Each row is shifted at random along 6 fixed directions that mean nothing.
Known rows, with every step that occurs
mifazif, pimem, kofo, bovar: [-166,   -9, -293,  -34,  266,  216, -187,  -56,  189,   21,  -47,  -58,
   69, -354,  242, -259, -254,   52,  -34, -243,   72,  108, -115,  271,
   96,   -2, -141,  411,   26,  300,  -63,  134, -235,   14, -470,  106,
  -26,  192, -311,   38,   68,   10]
tovat, reme, tunu, futos, bovar, kofo, pimem, pidef: [ -35,   26,   31,   18,  -23,  103,  174,  -72,  129,  -15, -232,  214,
 -116,   62, -323,   32,  242,   70, -127, -359,  153, -532,  226, -561,
 -125,    3, -114, -294, -312, -103, -170,   31,  -26,  -93,  165,   99,
   46, -587, -117, -344, -388,  -31]
bovar, mifazif, kofo, pimem, pidef, tovat, futos: [ 167,  -44,  333,  227, -269, -221, -570,   48,  116,  142,  120, -314,
  398,  -18, -210,  -78,  -74,  134,  -82,  204,  451,  -80,  239,   41,
 -664,  150,   21,  209,  -64,  384,   -5,  227,   33,  -73, -150, -173,
 -283, -189,   96,  182, -226, -115]
pimem, mifazif, kofo, tunu: [-371, -125,  432,  254,   53, -344, -264,   29,  -55, -331,  293, -301,
 -276,  -96,  262,  245, -116,   42,  191,  -58,  145,   -4,  220,  -26,
 -204,  304, -614,  109,  155,  574,  177,  262,   23, -115,  -73,   93,
  268,   78, -326,  543, -177, -211]
bovar, pimem, pidef, tovat, futos: [  43,   72,   59,  155,  -87,   -5, -170,  118,   57, -122,  -40, -189,
   -7,  -38,  168,  116,  -18,  -79,  -95,  -85,  130,  174,  200,  191,
 -273,  158, -209,  356,  106,  271,   92,  152, -125, -335,  -85,   27,
 -186,   48, -164,   52, -132,  -17]
mifazif, pidef, reme, tovat, pimem, kofo, tunu, futos, bovar: [ 207,  138, -196, -500,   28,  195,  382,   42,  -61,  328,  -46,  142,
  -31,   50,  -87,   21,  149,  -38,   14,  -71, -138,  -20,    1, -189,
  124, -408,  389,  -53,  177, -426,   52, -280,  188,   -5,   20, -231,
 -233,  118,   77, -279,   21,  108]
futos, bovar, mifazif, pidef, tovat, pimem, kofo: [-121,   36,  128,  238,   86, -296, -276, -301, -129,  -87,   70,  189,
 -338,  154,  378, -238, -420, -125, -183, -175,  162,   29,  268,  128,
  -87,  179, -166,  111,  -29,  276,    7,  609, -131, -159,  -74,  312,
  -96, -285,  138,  405,  181, -195]
futos, kofo, bovar, pimem: [ -18,   74, -378, -415,  258,  592,  339,   96,  233,   17,   54,  194,
   40, -405, -417,  268,  355,  196,    9, -258,  191, -102,   71, -490,
   39, -330, -205,  192, -120,   74,  -81, -196, -181,  182, -163, -382,
   26, -128, -289, -686, -332,  221]
bovar, kofo, pimem, mifazif: [  22,  171,  -53,  -38,  -18, -161, -220,   23,  -41,   -9,  110,  -69,
    4,  148,  287, -197, -347,   77, -201,  -20,   92,  270,   53,  420,
  -75,   65,  -89,  309,  154,  427,  196,  155,  -17, -104, -290,  -56,
 -265,  110,  -42,  289,  110,  -92]
kofo, tovat, futos, bovar, pimem, mifazif, pidef, reme, tunu: [-101, -145,  257,  389, -101, -314, -272,  -61,  -48, -182, -111, -163,
   90,  -35, -210,  -66,    7, -107,  -60,  220,   90, -135,   17,   25,
 -181,  348,  -79, -142, -191,   75, -110,  187, -152,  -89,  139,  196,
  226,  -91,  187,  206,  -23, -157]
pimem, mifazif, pidef, reme, tunu, bovar, kofo: [  19,   61, -160, -163,  101,   38,  -75, -179,  194,  238,   31, -145,
   65,  -65,  324, -372, -288,  106,  -71, -220,  106,  132,    9,  231,
  -37,   20,  105,  349,  -69,   67,   42,   17, -128,  -19, -245,  129,
 -290,   97,    4,   66,   55,  -60]
pimem, mifazif, pidef, tovat, futos, bovar: [  60,  106,   93, -240, -118,  -86,  114,  -17, -106,  134,  161,   98,
 -224,  225,  218,   84, -131,   -2,   64,   87,  -47,  114,   70,   -9,
  -48, -141,  114,   78,  223,  -80,  135,   87,  223,  -40,   18,  -73,
 -248,   38,   72,  124,   95,  -26]
kofo, bovar, mifazif, tovat: [ 214,  -61, -277, -224, -106,  197, -140,  105,   37,  401,  181,   11,
  287,   -6,  173,  -84, -217,  214, -147,  318,  -19,  273, -304,  119,
   85, -205,  275,  134,  190, -299,  -64, -186,  104,  246, -218, -180,
 -220,  237,   89, -113,  197,  126]
pimem, pidef, mifazif, tovat, futos, kofo, bovar: [ 123,  140, -104, -528,  -41,  -67,  289, -166, -216,  263,  140,  391,
 -233,  359,  161, -101, -165,  -62,   36,  188, -192,   98, -135,  108,
  265, -355,  479,   27,  227, -248,  188,  -55,  272,  181,  -16, -215,
 -295,  138,  208,   95,  379,    9]
bovar, futos, kofo, pimem: [ 191,  156,   79, -218, -180,  -76,   19,   72,  -21,  -79,   66,   81,
  149,  203, -272,   54,  112,   50,   -5,  224,   53,    7,   -7,  104,
 -120, -113,  120,    9,   88,  163,  178,  -72,  147,   -1,   75, -261,
 -267,  -53,  100,  -78,   13,   28]
kofo, pimem, pidef, tovat, futos, bovar, mifazif: [ 116,  262, -317, -233,   55,    8,  133,  -67,  -49,   97, -185,  252,
  -50,  217,   45, -291, -232,  -69, -241,   81, -115,  216, -187,  376,
  122,  -54,  311,  161,   60,  -68,   54,   67,  -30,    8, -122,   -6,
 -280,  123,  233,  -25,  298,   -4]
futos, bovar, mifazif, tovat: [  10, -107,  -58,   65,    4,   46,  -48, -171,    3,  144,   90,  119,
   98,   97,  183,  -82, -250,   98,   26,  147, -109,  -51, -286,   37,
  163,  -23,  133, -165,  -63, -159,  -81,   53,   65,  304,   12,  162,
   72,  -79,  196,   97,  223,   -7]
tunu, futos, bovar, pimem: [  85,   89,   20,  -58, -113,  -21,  178,   32, -151, -139,  -23,  234,
 -132,  355,  179,  208,    1,  -98,  107,  204, -370,   58, -225,  152,
  262, -173,  177, -315,  210, -213,  114,  -60,  261,   52,  273,   77,
    3,   18,  109,   88,  198,   92]
mifazif, kofo, tunu, pimem, pidef, reme, tovat, futos: [ 145,   37,   23, -121, -163, -153, -353,   73,  -11,  182,   81, -121,
   70,   17,  104, -317, -172,  -26, -205,  -47,  211,  157,  225,  222,
 -185,   -6,  108,  263,  186,  122,   23,  106,   18, -259, -216,  -48,
 -429,   72,  -58,  165,   22,  -87]
pimem, kofo, tovat, pidef: [ 265,  120, -141, -570, -165,   57,  243, -187, -162,  563,   76,  552,
  -36,  440,   -1,  -96,  -87,   96, -186,   25,  -21, -331,   -4, -269,
  163, -474,  498,  -75,   48, -312,  171, -154,  293,  218, -114, -414,
 -399, -221,   22, -102,  200,   34]
pidef, tovat, futos, bovar, mifazif, kofo: [ 165, -169,  406,  284, -336, -418, -525,  -43, -221,    8,  313,   66,
  -24,  264,  139,  -30, -221,  -62,  -54,  311,  191,  105,  308,   17,
 -229,  124,    4,   11,   86,  130,   32,  393,   91, -174,  102,   30,
 -229, -198,  224,  360,  193, -147]
tovat, pidef, reme, pimem: [  62,  107, -164,  -74,   35, -127,  198,  -47,   56,  112, -180,   -1,
 -169,   73,  314, -199, -165,  -84,  -41, -117,  -79,  173,  120,  197,
   77,   64,   76,  204,   45, -201,  -29,  -43,   74, -269,  141,   44,
  -98,  204, -116,  -47,  196,  -64]
reme, tovat, futos, kofo, tunu: [ 342,  159, -105, -517, -355,  129,  141,  148, -108,  331,  194,  388,
  -53,  323, -184,  -60,   51,  176, -273,   35,  170,  -30,  221, -331,
   -9, -370,  222,  -33,  126, -289,  -11, -103,  273,  -55,  -48, -321,
 -583, -298,  -56, -381,   16,   81]
reme, tunu, bovar, pimem: [  31,  -74, -115,  164,  115,   39,  164,   99, -134,  -60,  113,  -41,
   64,  109,  452,   83,  -51,   -9,  256,  270, -548,  378, -589,  446,
  535,  -32,  138, -231,  269, -249,  113, -435,  216,  277,  151,   93,
  346,  593,  -13,  223,  382,  198]
mifazif, kofo, tunu, futos, bovar, pimem, pidef, reme: [ 152,  100, -237, -363,  107,   -3,   52, -156,  -19,  171,  -32,  159,
  129,  164,   84, -352, -138,  -46,  -40,   34, -164,  110, -282,  351,
  273, -206,  442,   47,  111,  -91,  160, -168,   26,  141, -128,  -18,
 -263,  229,  216,   88,  310,   16]
pidef, reme, pimem, kofo, tovat, futos: [ 188,  153, -143, -248,   27,  107,  182,  -63,   41,  191, -160,  145,
  -32,  111,  -30, -177, -111,    3, -181, -224,   54,  -91,  187, -100,
  -20, -106,  167,  164,  -20, -162,   69,   13,   28, -257, -109,   29,
 -371, -105,   -6, -255,   66,   -3]
pimem, pidef, mifazif, tovat, reme: [-431, -257,  124,  424,  163, -222, -193, -231,  123, -229, -121, -352,
  -76, -346,  246, -106, -185, -135,  174, -137,   24, -144,    5,  182,
   -1,  462, -353,  175, -291,  281, -118,  256, -352,  -23,  -21,  348,
  464,  108, -179,  356,   33, -274]
tovat, futos, kofo, tunu, bovar, mifazif, pidef: [ 319,   79,   32, -272, -312, -360, -162, -160, -160,  247,  140,  379,
  179,  505,  -59, -446, -162,   41,  -88,  471,    5,   41, -182,  308,
  102, -196,  637, -172,   21, -146,   43,  -62,  280,  254,  116, -224,
 -380,  -41,  346,  193,  405,  -61]
pidef, tovat, pimem, mifazif, kofo, tunu, reme: [ 474,  211, -148, -433,  -35,   45,  423,  100, -400,  510,  147,  321,
   66,  629,  338,   -6, -182,  -23,   73,  227, -542,  295, -347,  206,
  409, -523,  760, -327,  496, -580,  310, -442,  615,  239,   68, -272,
 -281,  389,  392,  112,  468,  158]
mifazif, tovat, futos, kofo, tunu, bovar, pimem: [  16,  -93,   65,   40, -192,  111, -363,   69,   54,   30,   95,   42,
  197, -144, -243,  -96,   78,   66, -140,  -89,  330, -111,  239, -208,
 -241,   -3, -108,    6, -132,  115, -243,  179, -112,  -37, -149,   -5,
 -168, -359,  -79, -171, -217,  -37]
pidef, reme, tovat, futos, kofo, bovar, pimem: [  96, -183,  144,  251,  -69,  -78, -153,  -85,   48,   22,  -82,  -40,
  194, -100, -279,  -20,   79,   -9,  -33,   58,  148, -265,  192, -278,
 -166,  126,   20,  -76, -291,  -62, -134,   83, -123, -114,  155,   21,
   82, -233,   93, -160,  -59,  -80]
reme, pimem, pidef, tovat, futos, bovar, kofo, tunu: [ -14,    2,  239,  212, -118,  -81, -136,    1,   66, -101,  -30,  -43,
 -124,   -3, -207,  103,  132,  -33,   -1,  -29,  209, -181,  291, -166,
 -345,  126, -150,   53,  -64,  238,    3,  221,   21, -196,   74,   32,
  -58, -287,  -50,   17, -232,   -2]
reme, pimem, kofo, tunu, futos, bovar, mifazif: [  42,   83,  -53,   21,  -55,   28, -220,   38,  151,  -44,   -9, -110,
  140,  -34,  -36, -220, -145,  114, -100,   87,  126,  113,  -95,  323,
 -123,   67,   41,  227,  -11,  236,   15,   86,  -71,    2, -229,   72,
 -229,   29,  -25,   61,   -8,   72]
tovat, pidef, reme, tunu, bovar, mifazif: [   9, -318,  410,  425, -114, -383,    0,   23,  -81,   -5,   98, -258,
   99,   42,   72,  342,  220,  -37,  426,  452, -210,  -61,  -98, -103,
  -16,  170,   74, -325,  -32, -233,   -3, -318,  264,  128,  565, -152,
  565,  295,   40,  268,   15,  -27]
tunu, bovar, futos, kofo, pimem: [ -47, -197,  362,  257, -181,  -54, -154,   68,   -7, -236,  126,    1,
  147,  -82, -329,  451,  359,   -2,  282,  301,   17, -235,   61, -273,
 -157,  -14, -123, -299,  -97,  118,  -53,  -11,   90,  141,  323, -198,
  314, -196,  -21,  -28, -210,   58]
pidef, reme, tunu, bovar, pimem, mifazif, tovat, futos: [ 205, -129,  155,  262, -139, -170, -307,   15,   17,  133,   60, -253,
  304,   99,  259, -211, -227,   23,   30,  230,  -73,  219, -126,  326,
  -94,  186,  245,   32,   53, -129,   -9,  -67,   76, -101,   55,  223,
 -119,  236,  193,  222,  140,  -35]
futos, kofo, tunu, pimem, mifazif, pidef, reme: [-189,   67, -277, -247,  390,   84,  324,  -26,   37, -147,  -52, -140,
    3, -277,  -89,  -96,   95,  -73,  233,  -65, -232,  162, -299,  299,
  374,  -46,   29,   79,  -22,  136,  107, -296, -162,  257,  -48, -117,
  307,  483,  -19,   40,  114,   18]
reme, tunu, pimem, pidef: [ -43,   85,  325,  132, -123,   27,   -8,  263,  143,  -82,   82, -277,
 -286,  -21,   65,  424,  210,   80,  103, -225,  167, -172,  365, -302,
 -476,   92, -422,    7,  256,  220,   81,   37,  311, -328,  166,   31,
  -36, -169, -475,   70, -583,   38]
kofo, tunu, futos, bovar, mifazif: [ -94,   58,  103, -102,  -50, -117,  152,  212, -170, -302,  147,   99,
 -362,  211,   49,  375,  150,  -13,   57,  149, -158,  149,  -11,  -99,
  142,  -17, -248, -246,  298,  -52,  146,  -66,  195,  -31,  241,    4,
  119,   72,  -75,  108,  -44,   26]
mifazif, pidef, reme, tovat, pimem: [ 239,   26,  163,    6, -105, -221,   85, -141,  -36,  417,  -99,  -64,
   85,  249,  158, -107, -120,  -53,  105,   53, -118, -280,   45,  -56,
 -155,  -90,  397, -235,   99, -325,   44,  -78,  438,  -64,  267,   -1,
  -89,  -16,  127,  162,  119, -118]
futos, bovar, pimem, mifazif, kofo, tunu: [ -72,  103, -289, -248,  372,  510,  465,   -9,  143,  -31,  -13,  192,
   39, -154, -189,  225,  197,  177,  163, -197, -138,  -79, -339, -252,
  219, -241,  -57, -101,  -41,  -41,   35, -258,  -18,  381, -111,  -81,
  199,   24,  -32, -377, -133,  233]

Rows
[-213,   55,   71,  -36,   28,  -87,   62,  112, -165, -515,   81,  -49,
 -225, -143, -123,  238,  182, -192,  -20,   -5,   75,  295,  211,  121,
   55,  113, -411,  242,   40,  338,  121,  140, -322, -204,  -34, -120,
   80,  105,  -54,  -14,   -6,  -20] => bovar, futos, kofo, tovat, pimem, pidef, mifazif
[-123, -152,  -82,  242,   -5, -143, -334, -125,   55, -187,   39,  -47,
   98, -175,   -9, -421,  -81,  -40, -113,   92,  123,  241,  -56,  347,
  154,  298,  -93,  138, -306,  108, -186,  103, -411,   81,  -42,  200,
   84,   48,   91,   71,  228,  -35] => reme, tunu, bovar, futos, kofo, tovat, pidef, mifazif
[  -7,   58, -113,  -23,   30,   91,  141,    1,   18,    0, -137,   87,
  -47,   39,  131, -105, -125,   42, -123, -184,  -35,   51,  -19,  -16,
  101,  -16,  -33,   14,   -3, -173,  -86,   33,  -10, -123, -104,  113,
  -72,  -56,  -36, -200,   71,   46] => tovat, reme, pimem, mifazif, kofo, bovar, futos
[  10,  132, -194, -150,   84,   36,  113, -144,  110,   32, -219,  182,
   71,  212,  -94, -269,  -44,   35,  -14,   63, -173, -143, -415,  221,
  170,  -43,  308, -238,  -78, -124,   11, -105,   84,  293,   39,  183,
  -34,  -43,  184,   40,  128,   21] => kofo, tunu, futos, bovar, mifazif, pimem, pidef
[ 182,  161,   50, -168, -120, -119,  -25,   80,  -74,  172,   23, -162,
    9,  133,  110,  -52, -126,   -5, -169,   12,  141,  196,  199,   95,
 -228,  -66,  120,  215,  207,  -62,  132,   39,  112, -249, -127, -111,
 -393,   77,  115,   43,   22,  -28] => bovar, mifazif, pidef, reme, pimem, kofo, tovat, futos
[ -45, -114, -104,  290,  278,  -18,  -34, -282,  186,  145, -263,  -97,
  260, -109, -107, -280,  -52,   45,   98,   69, -129, -296, -408,   63,
   67,  143,  247, -290, -305, -184, -114, -113,  -26,  374,  124,  214,
  380,   16,  246,   70,  125,   -8] => kofo, bovar, mifazif, pidef, reme, tunu, pimem
[ -70,  -52,  -94,  -19,  -71,  155,  -31,  136,   84, -158, -128,  -10,
   -9, -286, -312,  183,  211,  -58, -219,  -49,  237,  -21,  248, -270,
 -150,  103, -272,  214, -150,    9, -181,  103, -361, -261,  -40,  -56,
   -3, -138, -132, -373, -258,  -14] => kofo, tovat, futos, bovar, pimem, pidef, reme
[  22,  -75,  -34,  -22, -208, -101,  131,  255, -343,  -20,   17, -135,
  -16,   66,  220,  189,   10, -171,   30,  277, -394,  326, -139,  201,
  400, -176,  230, -230,  217, -364,  -41, -233,   69,  -36,  120, -128,
  181,  360,  144,  115,  193,   17] => tunu, reme, tovat, futos, bovar, kofo, pimem, mifazif, pidef
[ 107,  -10,  140,  151, -120,  -44, -156,  -39,  129,   66,  -40,  -96,
  157,   33, -207, -166,   96,   21,   75,   47,   81, -215,  -13,   77,
 -200,   82,  161,  -52, -153,  133,  -16,  -35,   70,   52,   96,   24,
  -71, -138,   -7,   78, -128,   20] => reme, tunu, pimem, pidef, tovat, futos, kofo
[-113,  -37, -194,   46,  267,  284,  211,  -12,   89,   27, -154,   64,
   53, -152,  -79,   57,  164,   29,   64, -227, -123, -132, -198, -197,
  157,   -9,  -46, -237, -120, -219, -124, -189,  -62,  241,   15,  109,
  317,   -1,  -29, -211, -110,   83] => kofo, tunu, bovar, pimem, pidef, mifazif, tovat, reme
[ -95,  -53,   63,  308,  -14,  -86, -314,  -55,  159,  -45, -185, -233,
  -10, -139,  206, -248, -187, -129,  -34, -190,   89,  -12,  114,  240,
 -201,  259,  -95,  165,  -48,  168, -163,  308, -138, -273,  -64,  402,
  -54,  -72,  -78,  210,  -81, -120] => mifazif, pimem, pidef, tovat, reme, tunu, futos, bovar
[-137,  -47,  112,  236,   79, -346,  -38,  -58, -269, -192,  -30, -183,
   45,   62,  124,  -71, -110, -164,  102,  186, -264,  167, -189,  405,
  239,  134,   49,  -87,   11,  176,  169,  -42,  -61,   58,  -18,  -32,
  315,  346,  204,  415,  330, -117] => bovar, kofo, pimem, mifazif, pidef, reme, tovat, futos
[-233, -183,   71,  275,   84,  -30,    8,  249, -218, -352,  118, -155,
   27, -112,  151,  346,  161,  -82,  276,  315, -399,  347, -423,  241,
  364,  108, -185, -258,  218,  -45,   26, -275,   13,  231,   89,   12,
  592,  535,  -51,  242,  129,  101] => kofo, tunu, bovar, pimem, mifazif, tovat, futos
[  46,  -63,   23,  113,  -16,   29,  -67, -116,  174,    0, -189,   41,
  260,   44, -411,  -46,  210,   27,   88,  181,  -48, -387, -270,  -45,
  -77,   74,  217, -286, -268,  -21,  -24, -111,  -19,  287,  193,   78,
  141, -181,  175,  -29, -100,   19] => kofo, tunu, futos, bovar, pimem, pidef, tovat
[  -3,   48,  -27,   31,  -16,   54,  123,   60,   18,  126, -172,   -8,
 -122,   29,  -89,   13,   38,   -4, -200, -248,   85, -231,  189, -305,
 -114,   77, -115, -153,  -61, -212, -111,   22,   35, -143,   61,   97,
   17, -239,  -88, -143, -207,  -44] => kofo, tovat, reme, tunu, pimem, pidef, mifazif
[-138,   42,   86,  311,   11, -205, -449, -122,   13, -163,   26,   11,
 -248,   25,  336, -319, -464,  -17, -434, -333,  365,  112,  376,  117,
 -260,  367, -430,  253,  -34,  382, -123,  663, -286, -408, -237,  474,
 -222, -364,  -26,  264,  -75, -202] => futos, bovar, pimem, mifazif, kofo, tovat, reme, tunu
[  22,  114,    0, -139,   12,  337,  269,   43,  156,   56,  -51,   14,
  -32, -110, -284,  196,  230,   84,  134, -167,  105, -161,  109, -312,
 -207, -193,   10,   39,  -55,  -25,  -48,  -28,  115,   31,  -47, -102,
 -109, -224,  -52, -369, -271,  175] => reme, pimem, pidef, mifazif, tovat, futos, bovar, kofo
[ 414,  138, -493, -273,  -20,  117,  -21, -189,  -89,  423,  -83,  388,
  158,  380,  364, -734, -484,  -22, -421,  -94, -169,  311, -240,  482,
  434, -170,  614,  160,  -12, -392,   24,  -29, -129,    2, -265,  209,
 -621,   57,  372,  -87,  591,   60] => pidef, tovat, reme, tunu, futos, bovar, pimem, kofo
[ -11,    9,  105,  -27,  -78,  162,   18,  -75,  104,  154,   -8,  155,
 -109,  -49, -297,  160,  121,  120, -167, -297,  364, -454,  425, -688,
 -351, -114, -183, -110, -198,   20, -164,  256,    2,  -76,  -14,  -55,
 -100, -686,  -26, -301, -431,   -3] => futos, bovar, kofo, tovat, reme, pimem, mifazif, pidef
